Here is a tiny trained network, its code and every weight. The questions are about switching its units off for an input and a class, where a switched-off unit gives its printed mean instead of its output.

import numpy as np


def w(rows, s, z=0):
    codes = np.array(rows[::2]) - 128.0
    scale = np.full(codes.shape[1], s)
    scale[-1] = z or s
    return codes * scale


def norm(h):
    return h / np.sqrt((h * h).mean(-1, keepdims=True) + 1e-5)


def f(y):
    return np.maximum(y, 0)


def log_softmax(a):
    a = a - a.max(-1, keepdims=True)
    return a - np.log(np.exp(a).sum(-1, keepdims=True))


def net(x, mask):
    res = np.array(x, float).reshape(1, 6) / 4 @ E
    u = 0
    for l in range(3):
        y = f(norm(res) @ A[l][:, :-1].T + A[l][:, -1])
        res = res + np.where(mask[u : u + 12], y, B[l][:, -1]) @ B[l][:, :-1]
        u += 12
    return log_softmax(norm(res)[-1] @ U[:, :-1].T + U[:, -1])


A, B = {}, {}
E = w([
[152,131,230,169,93,114,196,151,75,217],'x0',
[159,153,188,178,62,141,173,50,72,2],'x1',
[234,115,114,241,178,88,175,166,202,138],'x2',
[100,184,192,128,37,189,78,34,199,133],'x3',
[234,235,252,145,228,118,165,215,206,134],'x4',
[165,147,89,66,190,189,14,124,97,165],'x5',
],0.0064)
A[0] = w([
[76,181,108,81,114,123,70,111,143,166,35],'L0N0',
[186,190,105,210,140,152,149,64,171,115,141],'L0N1',
[182,140,105,150,178,76,95,159,161,201,1],'L0N2',
[126,152,115,149,129,143,194,168,120,225,30],'L0N3',
[88,179,104,84,132,168,123,55,89,91,133],'L0N4',
[90,166,121,170,107,79,124,75,130,92,90],'L0N5',
[206,71,140,154,125,104,202,169,23,107,100],'L0N6',
[169,151,144,102,193,110,118,254,126,123,104],'L0N7',
[161,148,166,168,70,118,179,97,47,36,135],'L0N8',
[64,127,150,154,106,142,148,139,77,170,106],'L0N9',
[209,152,162,90,217,112,212,152,129,153,122],'L0N10',
[65,186,42,136,144,104,212,144,156,71,123],'L0N11',
],0.0081,0.0053)
B[0] = w([
[192,182,126,99,92,154,149,254,170,144,170],'L0N0',
[201,182,135,147,149,82,126,80,135,120,211],'L0N1',
[77,134,168,141,196,122,145,122,24,94,181],'L0N2',
[176,103,224,106,52,151,126,112,109,148,167],'L0N3',
[102,73,135,73,76,136,70,110,46,90,212],'L0N4',
[161,104,164,153,135,220,111,192,118,82,167],'L0N5',
[216,181,141,89,10,99,166,133,69,139,228],'L0N6',
[143,169,160,210,161,184,115,189,39,137,238],'L0N7',
[142,105,217,199,230,126,175,158,92,122,251],'L0N8',
[97,74,177,79,107,123,161,115,129,136,177],'L0N9',
[110,180,151,185,153,148,98,201,186,148,253],'L0N10',
[235,57,194,107,154,73,109,201,138,95,184],'L0N11',
],0.0069,0.0066)
A[1] = w([
[142,187,103,205,153,173,182,112,118,148,70],'L1N0',
[195,162,131,241,120,120,145,45,146,77,168],'L1N1',
[90,46,34,151,168,132,50,131,77,122,107],'L1N2',
[101,158,104,47,81,180,79,163,70,152,69],'L1N3',
[92,95,111,132,168,203,42,99,141,171,15],'L1N4',
[180,98,131,116,166,172,73,122,89,44,151],'L1N5',
[139,192,140,107,132,49,188,115,255,148,2],'L1N6',
[112,171,162,114,102,167,134,110,124,174,89],'L1N7',
[107,195,101,66,119,178,98,109,132,109,61],'L1N8',
[100,200,139,62,40,105,60,145,190,110,56],'L1N9',
[116,78,151,134,107,142,173,64,142,99,169],'L1N10',
[124,102,42,180,174,82,194,118,45,127,83],'L1N11',
],0.0086,0.0034)
B[1] = w([
[100,172,113,157,174,92,148,94,200,80,195],'L1N0',
[224,194,156,132,124,158,90,141,197,226,255],'L1N1',
[2,190,18,165,160,151,163,84,202,84,203],'L1N2',
[90,201,103,183,165,132,98,136,132,231,224],'L1N3',
[119,186,81,130,60,114,160,124,83,174,164],'L1N4',
[71,91,110,80,47,162,171,156,111,152,243],'L1N5',
[108,61,25,95,156,90,49,121,26,157,158],'L1N6',
[126,33,145,118,138,120,135,27,105,189,170],'L1N7',
[73,170,42,179,86,201,91,117,139,113,168],'L1N8',
[99,131,23,115,94,145,131,222,47,150,182],'L1N9',
[90,135,170,89,153,134,190,192,73,122,182],'L1N10',
[228,128,154,27,68,156,65,108,46,117,181],'L1N11',
],0.0068,0.0066)
A[2] = w([
[184,90,65,125,62,54,96,141,208,176,81],'L2N0',
[55,67,132,109,166,105,157,71,131,76,18],'L2N1',
[121,124,190,139,46,228,103,97,106,113,183],'L2N2',
[148,209,183,224,181,80,150,167,156,171,45],'L2N3',
[106,94,197,117,58,80,176,92,87,152,112],'L2N4',
[136,157,158,162,91,177,144,106,190,53,3],'L2N5',
[159,122,127,168,150,27,171,152,99,110,185],'L2N6',
[139,141,114,148,180,159,30,152,98,77,64],'L2N7',
[117,82,78,108,142,114,142,162,151,32,106],'L2N8',
[160,169,93,96,114,139,96,143,254,170,148],'L2N9',
[89,140,93,108,187,136,40,66,104,222,137],'L2N10',
[91,139,133,183,102,126,143,159,185,143,92],'L2N11',
],0.0097,0.0019)
B[2] = w([
[142,122,130,104,95,93,143,44,184,106,149],'L2N0',
[83,135,170,228,228,166,146,99,209,116,139],'L2N1',
[157,101,83,75,89,49,148,161,158,161,190],'L2N2',
[98,128,129,153,211,195,131,128,133,116,245],'L2N3',
[150,102,134,47,121,62,74,171,156,96,183],'L2N4',
[206,131,133,131,126,178,48,200,22,204,144],'L2N5',
[131,113,114,115,117,186,18,130,69,254,178],'L2N6',
[136,114,93,126,32,110,182,183,139,128,164],'L2N7',
[139,58,239,121,113,73,108,59,171,157,142],'L2N8',
[173,61,199,121,151,129,142,29,141,110,164],'L2N9',
[153,191,77,178,91,106,170,119,178,94,186],'L2N10',
[119,134,161,82,119,139,88,144,61,135,146],'L2N11',
],0.0092,0.013)
U = w([
[50,213,9,136,66,166,114,164,139,127,154],'0',
[165,111,151,140,158,107,112,22,205,81,78],'1',
[191,86,143,45,28,94,106,184,78,142,187],'2',
[197,181,224,213,218,214,110,197,121,166,166],'3',
[34,53,170,98,108,95,148,131,157,69,96],'4',
[95,199,91,203,213,163,185,172,115,64,1],'5',
],0.014,0.0063)

Each question gives the input, the list of numbers given to net, and the class t.
The units are the neurons (one row each of A and B). Each row of codes is followed by its name. A weight is (code - 128) times the scale printed after its matrix; where a second scale follows, it is the last column's (A, B and U).
mask holds one flag per neuron, layer by layer. A switched-off neuron (its flag False) gives its mean, the last column of its row in B, instead of its output. The means were averaged over made-up inputs and are rounded, as every weight is.
A unit's drop is (log p(t) with every unit on - log p(t) with that unit switched off) / (log p(t) with every unit on - log p(t) with every unit switched off).
The circuit of an input: a set's keep is (log p(t) with only the set's units on - log p(t) with every unit switched off) / (log p(t) with every unit on - log p(t) with every unit switched off). Starting from the 12 units with the biggest drops (on a tie, the unit counted first), units are removed one at a time, each time the one whose removal leaves the highest keep (on an exact tie, the one counted first), for as long as the keep stays at least 0.8.
circuit, biggest first: the units of the circuit, biggest drop first
k most important neurons: the k neurons with the biggest drops, biggest first
k most important neurons of layer l: the k neurons of layer l with the biggest drops, biggest first
drop of u: that unit's drop, to one decimal
input [8,-1,3,-1,-1,-8], class 2: circuit, biggest first	L0N6
input [8,-3,-6,3,-1,6], class 0: 2 most important neurons	L1N3, L2N10
input [-7,1,5,6,3,8], class 1: 2 most important neurons	L2N9, L0N1
input [-5,2,-1,2,-5,-6], class 4: 2 most important neurons	L2N1, L0N6
input [-1,6,-5,-4,-4,6], class 0: 2 most important neurons of layer 1	L1N2, L1N3
input [-5,-3,8,-5,-4,4], class 0: 4 most important neurons	L1N2, L0N2, L0N8, L0N6
input [-8,8,4,-1,-6,5], class 2: 3 most important neurons	L1N1, L2N3, L2N8
input [1,0,-4,-6,-4,1], class 0: 2 most important neurons	L1N2, L1N3
input [1,-7,-4,0,-3,-8], class 4: 2 most important neurons of layer 0	L0N6, L0N9
input [8,-5,-7,-1,0,7], class 0: 3 most important neurons	L1N3, L2N10, L0N8
input [-3,-7,-8,-8,-2,-6], class 4: 2 most important neurons	L0N11, L2N8
input [-5,-7,3,7,0,-3], class 2: 4 most important neurons of layer 1	L1N6, L1N9, L1N3, L1N2
input [1,-6,-5,-2,-2,-3], class 0: 4 most important neurons	L1N3, L0N6, L0N8, L2N10
input [-2,-1,-4,-2,0,-3], class 4: most important neuron	L0N11
input [-4,-2,-3,1,4,0], class 0: 3 most important neurons	L0N8, L1N1, L2N7
input [-5,-2,0,-7,-6,-5], class 4: 2 most important neurons of layer 1	L1N2, L1N1
input [-7,-4,2,-6,-4,-4], class 1: drop of L2N8	0.1
input [-4,7,1,3,-7,-4], class 2: drop of L1N1	0.2
input [6,-4,1,-2,0,-5], class 2: drop of L0N3	0.8
input [-7,-1,7,4,0,-4], class 1: most important neuron of layer 1	L1N6
input [-1,4,-7,3,-7,-3], class 4: 2 most important neurons of layer 0	L0N6, L0N8
